Below are the code and all the weights of a small trained network. Each question names an input and a target symbol and asks about switching units off, where a switched-off unit gives its printed mean instead of its output.

import numpy as np


def w(rows, s, z=0):
    codes = np.array(rows[::2]) - 128.0
    scale = np.full(codes.shape[1], s)
    scale[-1] = z or s
    return codes * scale


def f(y):
    return np.maximum(y, 0)


def softmax(a):
    e = np.exp(a - a.max(-1, keepdims=True))
    return e / e.sum(-1, keepdims=True)


def log_softmax(a):
    a = a - a.max(-1, keepdims=True)
    return a - np.log(np.exp(a).sum(-1, keepdims=True))


def net(x, mask):
    ids = ['αγζημξπφω'.index(c) for c in x.split()]
    T = len(ids)
    res = E[ids] + P[:T]
    q, k, v = (res @ M[0].T for M in (Q, K, V))
    z = softmax(np.where(np.tri(T) > 0, q @ k.T / 2**0.5, -1e9)) @ v
    res = res + np.where(mask[0], z, O[0][:, -1]) @ O[0][:, :-1]
    y = f(res @ A[0][:, :-1].T + A[0][:, -1])
    res = res + np.where(mask[1:9], y, B[0][:, -1]) @ B[0][:, :-1]
    return log_softmax(res[-1] @ U[:, :-1].T + U[:, -1])


Q, K, V, O, A, B = {}, {}, {}, {}, {}, {}
E = w([
[134,186,110,167,133,68,167,136,81,57,101],'α',
[130,162,113,174,131,57,163,132,93,133,102],'γ',
[76,158,35,58,92,117,219,116,103,134,139],'ζ',
[147,121,106,213,122,86,140,186,195,91,89],'η',
[112,79,25,130,51,156,135,155,110,204,85],'μ',
[131,100,2,130,126,136,151,105,166,69,87],'ξ',
[105,168,177,57,100,111,177,115,71,206,68],'π',
[156,122,196,91,98,115,137,217,171,138,77],'φ',
[43,158,182,133,85,155,104,174,102,138,62],'ω',
],0.019)
P = w([
[146,108,199,183,213,96,150,112,103,140,136],'0',
[116,109,155,154,195,69,114,140,89,131,115],'1',
[155,240,184,171,85,136,143,40,203,193,79],'2',
[132,37,189,173,142,159,205,148,57,112,160],'3',
[95,115,111,106,170,67,91,163,110,123,101],'4',
[134,189,155,124,69,120,110,26,210,159,69],'5',
[117,38,154,190,102,198,250,175,17,118,199],'6',
[71,105,83,62,143,50,64,182,125,112,94],'7',
[116,185,142,74,34,127,82,26,238,144,54],'8',
[104,4,133,134,104,188,215,134,76,107,178],'9',
[70,105,55,54,131,57,68,182,129,115,103],'10',
],0.018)
Q[0] = w([
[180,171,205,146,116,223,105,20,185,134,163],'head 0',
[113,6,158,143,142,192,203,143,64,113,186],'head 0',
],0.016)
K[0] = w([
[161,151,225,212,175,121,169,139,86,135,135],'head 0',
[108,165,158,70,143,49,6,122,153,131,68],'head 0',
],0.018)
V[0] = w([
[253,159,90,153,170,138,114,135,164,9,162],'head 0',
[74,213,130,39,158,65,254,66,100,37,159],'head 0',
],0.0072)
O[0] = w([
[82,90,123,45,56,5,27,121,96,39,103,32],'head 0',
[91,18,169,59,219,129,135,143,72,120,91,255],'head 0',
],0.011,0.005)
A[0] = w([
[162,173,148,132,2,88,89,63,179,128,140,17],'neuron 0',
[170,149,158,152,115,189,173,100,182,186,145,152],'neuron 1',
[132,231,139,166,44,157,130,85,200,124,148,29],'neuron 2',
[204,227,119,136,136,199,101,97,161,157,172,5],'neuron 3',
[114,128,119,124,24,83,40,78,124,68,190,92],'neuron 4',
[114,40,164,76,201,151,62,184,90,100,234,41],'neuron 5',
[187,56,79,149,123,123,186,137,96,84,210,83],'neuron 6',
[109,131,171,144,223,86,115,180,112,111,230,68],'neuron 7',
],0.0093,0.011)
B[0] = w([
[49,161,174,70,178,232,114,106,158,86,212,166],'neuron 0',
[149,144,113,143,123,127,95,125,96,47,111,248],'neuron 1',
[192,102,121,101,139,109,104,134,54,193,85,190],'neuron 2',
[15,64,140,173,122,82,147,126,157,181,165,180],'neuron 3',
[128,134,154,139,159,135,174,167,154,208,82,174],'neuron 4',
[158,247,59,191,134,92,143,153,147,109,136,191],'neuron 5',
[115,109,121,68,126,92,74,155,197,146,73,188],'neuron 6',
[122,129,175,92,104,157,96,96,156,159,228,161],'neuron 7',
],0.012,0.016)
U = w([
[140,193,92,128,126,134,22,90,84,83,160,154],'α',
[76,50,152,141,172,118,95,141,100,146,208,126],'γ',
[136,183,107,134,175,142,121,156,125,179,152,106],'ζ',
[53,158,164,183,91,108,175,110,218,166,132,135],'η',
[165,153,124,171,104,121,141,134,126,221,81,100],'μ',
[88,106,124,109,154,54,49,147,112,124,92,102],'ξ',
[161,84,150,114,168,156,168,144,63,136,105,108],'π',
[253,238,116,141,19,140,145,93,159,123,100,247],'φ',
[17,145,129,210,111,162,148,151,110,52,143,112],'ω',
],0.0067,0.011)

Each question gives the input, a string of symbols that net reads in full, and the target symbol t.
The units are the heads (2 rows each of Q, K, V and O) and the neurons (one row each of A and B). Each row of codes is followed by its name. A weight is (code - 128) times the scale printed after its matrix; where a second scale follows, it is the last column's (O, A, B and U).
mask holds one flag per unit, heads first, then neurons. A switched-off unit (its flag False) gives its mean, the last column of its rows in O or B, instead of its output. The means were averaged over made-up inputs and are rounded, as every weight is.
A unit's drop is (log p(t) with every unit on - log p(t) with that unit switched off) / (log p(t) with every unit on - log p(t) with every unit switched off).
The circuit of an input: a set's keep is (log p(t) with only the set's units on - log p(t) with every unit switched off) / (log p(t) with every unit on - log p(t) with every unit switched off). Starting from all 9 units, units are removed one at a time, each time the one whose removal leaves the highest keep (on an exact tie, the one counted first), for as long as the keep stays at least 0.8.
circuit, biggest first: the units of the circuit, biggest drop first
most important unit: the unit with the biggest drop
top k neurons: the k neurons with the biggest drops, biggest first
input η α γ, target ζ: circuit, biggest first -> neuron 0; head 0; neuron 2; neuron 4
input ω ζ ξ ξ ω ξ φ, target ω: circuit, biggest first -> neuron 1; head 0; neuron 3
input η η ξ η ξ ξ μ α, target μ: circuit, biggest first -> neuron 2; head 0; neuron 3
input γ γ ξ ξ ξ ξ ζ ω ζ, target π: circuit, biggest first -> head 0
input ξ ξ α, target η: top 2 neurons -> neuron 4; neuron 1
input α ω ω ζ, target ω: circuit, biggest first -> neuron 1; head 0; neuron 3
input φ φ η, target α: circuit, biggest first -> neuron 0; head 0; neuron 1
input ω φ α, target μ: circuit, biggest first -> neuron 2; neuron 3; head 0
input ξ γ ξ, target η: top 3 neurons -> neuron 4; neuron 1; neuron 0
input ξ ξ γ μ ζ ζ ξ ξ ξ, target η: circuit, biggest first -> head 0; neuron 4; neuron 1
input φ α ζ μ ξ η ω ζ ξ, target μ: top 2 neurons -> neuron 2; neuron 3
input ω α ζ, target μ: top 3 neurons -> neuron 2; neuron 3; neuron 0
input ζ ξ α ζ α η ξ φ ζ ζ φ, target ζ: circuit, biggest first -> neuron 5; head 0
input ξ ξ ξ φ ω γ α ξ α, target ξ: circuit, biggest first -> head 0
input φ ξ ξ ζ ω, target ζ: circuit, biggest first -> neuron 5; head 0
input μ γ φ α, target φ: top 2 neurons -> neuron 3; neuron 0
input γ ω γ ξ, target ω: top 4 neurons -> neuron 1; neuron 3; neuron 2; neuron 4
input π ω π ζ γ η ξ π ω γ, target ω: top 4 neurons -> neuron 1; neuron 3; neuron 2; neuron 4
input ζ γ ζ φ α α, target α: top 4 neurons -> neuron 2; neuron 0; neuron 1; neuron 4
input ξ π γ ξ μ γ ω ω, target μ: circuit, biggest first -> neuron 2; head 0
input η ω α π ζ η η γ γ, target ζ: circuit, biggest first -> neuron 0; head 0; neuron 4; neuron 2
input ξ α η φ ξ ξ ζ, target ξ: most important unit -> neuron 6
input μ ζ ω, target γ: top 2 neurons -> neuron 3; neuron 2
input γ μ ζ γ, target μ: top 4 neurons -> neuron 2; neuron 3; neuron 0; neuron 6
input γ γ α π α ξ ω ω ξ μ, target ω: top 3 neurons -> neuron 1; neuron 3; neuron 2
